Here is a tiny trained network, its code and every weight. The questions are about switching its units off for an input and a class, where a switched-off unit gives its printed mean instead of its output.

import numpy as np


def w(rows, s, z=0):
    codes = np.array(rows[::2]) - 128.0
    scale = np.full(codes.shape[1], s)
    scale[-1] = z or s
    return codes * scale


def f(y):
    return np.maximum(y, 0)


def log_softmax(a):
    a = a - a.max(-1, keepdims=True)
    return a - np.log(np.exp(a).sum(-1, keepdims=True))


def net(x, mask):
    res = np.array(x, float).reshape(1, 3) / 4 @ E
    y = f(res @ A[0][:, :-1].T + A[0][:, -1])
    res = res + np.where(mask, y, B[0][:, -1]) @ B[0][:, :-1]
    return log_softmax(res[-1] @ U[:, :-1].T + U[:, -1])


A, B = {}, {}
E = w([
[104,133,171,180,231,102,139,72],'x0',
[124,98,122,182,80,102,254,135],'x1',
[64,142,173,129,136,178,159,203],'x2',
],0.014)
A[0] = w([
[107,109,85,134,117,110,194,104,128],'n0',
[45,139,206,128,130,189,120,246,170],'n1',
[133,130,118,137,117,60,145,140,63],'n2',
[135,133,175,180,165,96,131,127,62],'n3',
[143,117,112,186,137,127,202,166,95],'n4',
[158,120,108,116,95,96,119,159,86],'n5',
[187,77,121,176,107,150,154,131,93],'n6',
[81,170,218,85,180,35,179,88,173],'n7',
[182,145,41,162,122,24,81,117,175],'n8',
[146,91,163,93,91,181,103,104,183],'n9',
[103,136,98,233,131,161,198,150,43],'n10',
[101,145,135,148,155,130,113,88,94],'n11',
[105,80,162,210,161,108,120,60,58],'n12',
[121,140,82,122,113,108,117,113,180],'n13',
[128,30,96,183,152,105,85,78,163],'n14',
[204,138,80,143,107,103,106,121,12],'n15',
[178,134,133,94,87,147,129,171,71],'n16',
[202,125,156,99,155,213,122,114,24],'n17',
[39,133,134,168,172,180,146,195,250],'n18',
[147,104,98,136,132,105,118,107,254],'n19',
[130,144,111,143,149,142,72,172,65],'n20',
[155,122,98,136,138,120,133,57,78],'n21',
[128,139,97,66,60,123,108,144,48],'n22',
[133,170,123,99,147,130,103,126,214],'n23',
[103,163,98,101,96,212,151,112,223],'n24',
[118,87,95,142,123,100,152,155,64],'n25',
[175,116,83,85,107,56,144,214,155],'n26',
[184,120,108,114,105,92,119,88,90],'n27',
[148,230,149,100,119,115,49,64,98],'n28',
[155,122,143,114,100,98,121,83,85],'n29',
[115,142,129,112,183,62,147,131,148],'n30',
[128,129,186,186,155,115,87,114,9],'n31',
[101,137,150,158,127,145,131,188,34],'n32',
[129,166,90,56,55,124,160,146,70],'n33',
[147,155,124,96,153,155,94,140,152],'n34',
[91,89,23,171,124,86,145,111,81],'n35',
[93,87,114,206,60,101,127,120,88],'n36',
[139,129,130,152,127,125,63,136,45],'n37',
[146,132,81,194,96,97,88,69,96],'n38',
],0.011,0.0042)
B[0] = w([
[191,67,95,72,158,108,53,163,178],'n0',
[159,150,204,189,128,171,158,185,252],'n1',
[132,64,119,87,208,153,80,197,146],'n2',
[66,137,35,50,89,122,165,120,166],'n3',
[150,76,88,94,127,134,76,191,191],'n4',
[60,150,105,123,112,104,170,101,154],'n5',
[156,111,88,72,147,108,53,166,161],'n6',
[129,190,79,72,87,74,176,82,203],'n7',
[169,135,237,188,82,185,171,189,199],'n8',
[134,120,82,120,73,89,165,165,167],'n9',
[100,57,115,111,113,140,75,202,196],'n10',
[109,164,95,87,125,108,95,91,160],'n11',
[89,184,93,31,98,136,123,101,187],'n12',
[170,128,150,133,85,143,174,103,155],'n13',
[134,143,134,178,76,163,94,121,180],'n14',
[75,158,142,131,119,216,159,158,160],'n15',
[65,197,50,103,121,124,151,49,167],'n16',
[123,133,130,36,184,196,94,163,150],'n17',
[201,133,191,180,108,139,193,88,232],'n18',
[152,165,188,217,103,104,196,153,171],'n19',
[178,129,67,159,198,190,66,161,164],'n20',
[128,135,187,103,127,184,223,118,164],'n21',
[79,186,122,32,141,149,195,38,178],'n22',
[184,79,87,185,165,58,100,140,178],'n23',
[151,191,140,102,62,105,108,115,179],'n24',
[132,19,116,72,184,159,47,126,152],'n25',
[96,190,101,98,66,82,105,112,179],'n26',
[59,103,231,123,77,186,145,156,168],'n27',
[169,83,111,167,208,134,94,182,205],'n28',
[114,103,200,152,126,175,138,164,152],'n29',
[97,233,112,88,100,93,207,91,165],'n30',
[41,137,76,46,115,179,129,87,160],'n31',
[98,103,193,147,126,226,101,126,162],'n32',
[93,190,87,122,143,120,131,104,182],'n33',
[227,73,79,130,170,111,109,152,179],'n34',
[179,55,143,96,216,156,104,146,163],'n35',
[161,101,90,119,245,130,84,164,169],'n36',
[113,98,77,62,253,117,36,186,155],'n37',
[66,130,212,180,123,192,163,161,172],'n38',
],0.0055,0.016)
U = w([
[100,133,255,132,77,199,176,172,60],'0',
[158,30,16,73,175,136,83,204,74],'1',
[4,209,32,52,63,118,169,88,74],'2',
[182,145,146,151,56,59,162,147,254],'3',
],0.0094,0.0083)

Each question gives the input, the list of numbers given to net, and the class t.
The units are the neurons (one row each of A and B). Each row of codes is followed by its name. A weight is (code - 128) times the scale printed after its matrix; where a second scale follows, it is the last column's (A, B and U).
mask holds one flag per neuron, in row order. A switched-off neuron (its flag False) gives its mean, the last column of its row in B, instead of its output. The means were averaged over made-up inputs and are rounded, as every weight is.
A unit's drop is (log p(t) with every unit on - log p(t) with that unit switched off) / (log p(t) with every unit on - log p(t) with every unit switched off).
The circuit of an input: a set's keep is (log p(t) with only the set's units on - log p(t) with every unit switched off) / (log p(t) with every unit on - log p(t) with every unit switched off). Starting from the 12 units with the biggest drops (on a tie, the unit counted first), units are removed one at a time, each time the one whose removal leaves the highest keep (on an exact tie, the one counted first), for as long as the keep stays at least 0.8.
units of the circuit, in order: the units of the circuit, biggest drop first
most important unit: the unit with the biggest drop
top k neurons: the k neurons with the biggest drops, biggest first
drop when u is switched off: that unit's drop, to one decimal
input [-7,3,6], class 2: most important unit : n16
input [-5,-1,-5], class 0: units of the circuit, in order : [n8; n27]
input [7,8,-6], class 1: top 2 neurons : [n0; n35]
input [-2,-7,-7], class 0: top 2 neurons : [n8; n27]
input [-7,-6,2], class 2: top 3 neurons : [n22; n16; n33]
input [8,-1,-8], class 0: top 2 neurons : [n8; n38]
input [7,-7,5], class 1: top 2 neurons : [n28; n34]
input [7,5,-7], class 0: top 2 neurons : [n8; n38]
input [-8,0,7], class 2: top 2 neurons : [n16; n33]
input [4,8,7], class 1: top 3 neurons : [n4; n10; n0]
input [7,3,-6], class 2: top 2 neurons : [n12; n7]
input [-7,5,3], class 2: drop when n12 is switched off : 0.0
input [-6,0,-8], class 0: drop when n8 is switched off : 0.2
input [-6,-2,-7], class 0: drop when n8 is switched off : 0.4
input [-3,-2,2], class 3: most important unit : n12
input [5,-3,4], class 2: drop when n31 is switched off : 0.2
